Below are the code and all the weights of a small trained network. Each question names an input and a class and asks about switching units off, where a switched-off unit gives its printed mean instead of its output.

import numpy as np


def w(rows, s, z=0):
    codes = np.array(rows[::2]) - 128.0
    scale = np.full(codes.shape[1], s)
    scale[-1] = z or s
    return codes * scale


def f(y):
    return y / 2 * (1 + np.tanh(0.7978845608 * (y + 0.044715 * y**3)))


def log_softmax(a):
    a = a - a.max(-1, keepdims=True)
    return a - np.log(np.exp(a).sum(-1, keepdims=True))


def net(x, mask):
    res = np.array(x, float).reshape(1, 4) / 4 @ E
    y = f(res @ A[0][:, :-1].T + A[0][:, -1])
    res = res + np.where(mask, y, B[0][:, -1]) @ B[0][:, :-1]
    return log_softmax(res[-1] @ U[:, :-1].T + U[:, -1])


A, B = {}, {}
E = w([
[224,200,125,114,146,46,193,124],'x0',
[110,69,113,60,75,2,53,132],'x1',
[195,75,45,138,203,59,164,57],'x2',
[66,140,31,110,170,109,127,218],'x3',
],0.0086)
A[0] = w([
[71,43,108,155,161,173,106,71,109],'N0',
[255,122,117,132,190,114,192,53,205],'N1',
[124,137,55,108,176,177,128,214,152],'N2',
[254,133,153,162,180,110,190,63,214],'N3',
[169,80,100,94,118,92,105,92,166],'N4',
[88,137,189,104,47,142,97,109,221],'N5',
[109,138,138,239,136,248,190,145,182],'N6',
[47,135,26,124,219,124,171,199,217],'N7',
[214,130,220,131,131,132,216,78,152],'N8',
[166,167,158,82,98,77,161,129,155],'N9',
[95,101,163,85,56,106,52,163,252],'N10',
[100,143,91,102,97,64,95,203,180],'N11',
[134,41,71,103,151,69,72,46,158],'N12',
[142,62,76,89,83,82,104,66,125],'N13',
[199,143,80,162,212,123,202,127,185],'N14',
[81,76,124,152,83,185,54,101,189],'N15',
[75,107,54,93,152,65,115,204,141],'N16',
[89,160,174,203,140,214,144,149,160],'N17',
],0.009,0.004)
B[0] = w([
[77,72,146,116,139,85,138,112,177],'N0',
[198,188,65,186,200,75,160,54,243],'N1',
[119,127,102,70,111,123,142,88,194],'N2',
[232,197,74,185,165,89,129,78,240],'N3',
[158,121,153,163,159,153,70,160,177],'N4',
[129,52,191,169,54,160,105,158,213],'N5',
[110,123,137,153,143,203,30,107,228],'N6',
[130,114,94,76,93,109,162,60,246],'N7',
[244,147,57,168,134,102,140,65,209],'N8',
[145,123,131,139,148,119,122,79,173],'N9',
[125,54,189,154,81,136,104,148,243],'N10',
[149,140,170,106,127,99,115,148,209],'N11',
[163,95,185,129,105,151,55,135,211],'N12',
[144,128,165,139,112,159,72,148,188],'N13',
[145,160,47,168,138,135,168,86,227],'N14',
[84,94,189,129,146,110,106,144,209],'N15',
[182,124,149,105,115,69,144,132,217],'N16',
[101,135,149,123,129,193,36,155,200],'N17',
],0.011)
U = w([
[157,120,151,102,105,85,117,115,254],'0',
[90,143,75,80,137,186,128,101,75],'1',
[72,96,181,150,132,121,123,159,78],'2',
[171,189,81,202,217,130,138,89,129],'3',
[151,120,80,158,81,142,198,68,133],'4',
[129,114,198,153,82,201,87,231,111],'5',
[143,169,83,96,135,61,246,150,95],'6',
[94,138,88,185,137,114,156,206,27],'7',
],0.011,0.005)

Each question gives the input, the list of numbers given to net, and the class t.
The units are the neurons (one row each of A and B). Each row of codes is followed by its name. A weight is (code - 128) times the scale printed after its matrix; where a second scale follows, it is the last column's (A, B and U).
mask holds one flag per neuron, in row order. A switched-off neuron (its flag False) gives its mean, the last column of its row in B, instead of its output. The means were averaged over made-up inputs and are rounded, as every weight is.
A unit's drop is (log p(t) with every unit on - log p(t) with that unit switched off) / (log p(t) with every unit on - log p(t) with every unit switched off).
The circuit of an input: a set's keep is (log p(t) with only the set's units on - log p(t) with every unit switched off) / (log p(t) with every unit on - log p(t) with every unit switched off). Starting from the 12 units with the biggest drops (on a tie, the unit counted first), units are removed one at a time, each time the one whose removal leaves the highest keep (on an exact tie, the one counted first), for as long as the keep stays at least 0.8.
units of the circuit, in order: the units of the circuit, biggest drop first
k most important neurons: the k neurons with the biggest drops, biggest first
drop when u is switched off: that unit's drop, to one decimal
input [-2,-1,6,4], class 4: units of the circuit, in order -> (N7)
input [0,4,5,2], class 0: 3 most important neurons -> (N12; N8; N3)
input [-4,1,2,8], class 0: 2 most important neurons -> (N1; N14)
input [-8,1,5,4], class 0: 2 most important neurons -> (N7; N16)
input [-4,-1,1,3], class 1: 2 most important neurons -> (N5; N10)
input [-6,-6,-3,4], class 5: 2 most important neurons -> (N17; N1)
input [6,8,0,-5], class 3: 2 most important neurons -> (N1; N3)
input [3,-8,-6,5], class 1: drop when N10 is switched off -> 0.1
input [6,7,4,-2], class 3: drop when N10 is switched off -> 0.0
input [2,6,1,-3], class 5: drop when N13 is switched off -> 0.1
input [-4,-1,4,6], class 0: drop when N8 is switched off -> 0.2
